Below are the code and all the weights of a small trained network. Each question names an input and a class and asks about switching units off, where a switched-off unit gives its printed mean instead of its output.

import numpy as np


def w(rows, s, z=0):
    codes = np.array(rows[::2]) - 128.0
    scale = np.full(codes.shape[1], s)
    scale[-1] = z or s
    return codes * scale


def f(y):
    return np.maximum(y, 0)


def log_softmax(a):
    a = a - a.max(-1, keepdims=True)
    return a - np.log(np.exp(a).sum(-1, keepdims=True))


def net(x, mask):
    res = np.array(x, float).reshape(1, 4) / 4 @ E
    y = f(res @ A[0][:, :-1].T + A[0][:, -1])
    res = res + np.where(mask, y, B[0][:, -1]) @ B[0][:, :-1]
    return log_softmax(res[-1] @ U[:, :-1].T + U[:, -1])


A, B = {}, {}
E = w([
[227,253,37,35,219,100,245,189],'x0',
[195,149,165,142,117,174,137,116],'x1',
[139,23,60,140,35,148,231,148],'x2',
[116,179,18,175,125,239,69,116],'x3',
],0.0056)
A[0] = w([
[120,100,62,154,107,135,248,129,5],'n1',
[155,120,217,105,152,48,221,115,63],'n2',
[146,87,93,141,71,168,197,147,35],'n3',
[116,220,169,139,220,107,93,133,48],'n4',
[132,183,86,113,149,100,180,113,34],'n5',
[174,171,103,93,186,119,199,164,32],'n6',
[139,172,29,151,138,195,116,103,28],'n7',
],0.013,0.0023)
B[0] = w([
[169,129,124,57,149,129,91,103,223],'n1',
[115,124,66,140,126,162,95,240,239],'n2',
[183,133,162,119,158,79,46,129,212],'n3',
[205,106,137,65,147,100,79,128,227],'n4',
[110,122,176,177,117,139,117,109,207],'n5',
[89,105,169,198,129,114,142,76,255],'n6',
[97,101,110,127,136,135,129,252,222],'n7',
],0.015,0.0084)
U = w([
[209,126,164,34,151,70,78,107,72],'0',
[108,116,85,144,124,150,128,254,67],'1',
[89,75,250,252,120,122,107,63,112],'2',
[152,136,137,115,144,106,132,149,254],'3',
[168,180,110,127,128,83,192,120,182],'4',
[135,198,99,111,102,120,244,63,79],'5',
],0.0077,0.0085)

Each question gives the input, the list of numbers given to net, and the class t.
The units are the neurons (one row each of A and B). Each row of codes is followed by its name. A weight is (code - 128) times the scale printed after its matrix; where a second scale follows, it is the last column's (A, B and U).
mask holds one flag per neuron, in row order. A switched-off neuron (its flag False) gives its mean, the last column of its row in B, instead of its output. The means were averaged over made-up inputs and are rounded, as every weight is.
A unit's drop is (log p(t) with every unit on - log p(t) with that unit switched off) / (log p(t) with every unit on - log p(t) with every unit switched off).
The circuit of an input: a set's keep is (log p(t) with only the set's units on - log p(t) with every unit switched off) / (log p(t) with every unit on - log p(t) with every unit switched off). Starting from all 7 units, units are removed one at a time, each time the one whose removal leaves the highest keep (on an exact tie, the one counted first), for as long as the keep stays at least 0.8.
circuit, biggest first: the units of the circuit, biggest drop first
top k neurons: the k neurons with the biggest drops, biggest first
drop when u is switched off: that unit's drop, to one decimal
input [0,-1,1,-5], class 1: circuit, biggest first	(n2)
input [-5,-5,-5,2], class 0: top 2 neurons	(n6; n5)
input [-5,-1,5,-3], class 0: circuit, biggest first	(n6; n3)
input [-8,-6,7,-8], class 1: top 2 neurons	(n2; n6)
input [-7,-7,8,8], class 0: circuit, biggest first	(n3; n1)
input [8,-6,-1,0], class 2: top 2 neurons	(n6; n5)
input [7,-3,0,0], class 2: top 2 neurons	(n6; n5)
input [4,-2,0,1], class 2: top 3 neurons	(n6; n2; n5)
input [8,1,-1,-6], class 2: top 3 neurons	(n6; n5; n7)
input [7,-4,7,4], class 0: top 3 neurons	(n1; n3; n2)
input [7,3,-3,6], class 2: top 4 neurons	(n6; n5; n2; n1)
input [-6,-1,-2,-7], class 1: top 2 neurons	(n2; n6)
input [8,-6,6,7], class 2: top 4 neurons	(n6; n5; n2; n4)
input [6,1,2,-3], class 2: circuit, biggest first	(n6)
input [8,-3,3,-8], class 1: top 2 neurons	(n2; n1)
input [-3,-5,6,-8], class 1: top 2 neurons	(n2; n4)
input [-2,6,7,-5], class 0: top 3 neurons	(n3; n1; n7)
input [-8,-3,-5,-8], class 1: circuit, biggest first	(n2; n6)
input [3,3,0,-6], class 1: drop when n2 is switched off	1.7
input [5,-2,2,-2], class 2: drop when n7 is switched off	0.1
input [2,5,-6,-7], class 1: drop when n1 is switched off	0.3
input [0,-8,8,3], class 0: circuit, biggest first	(n1)
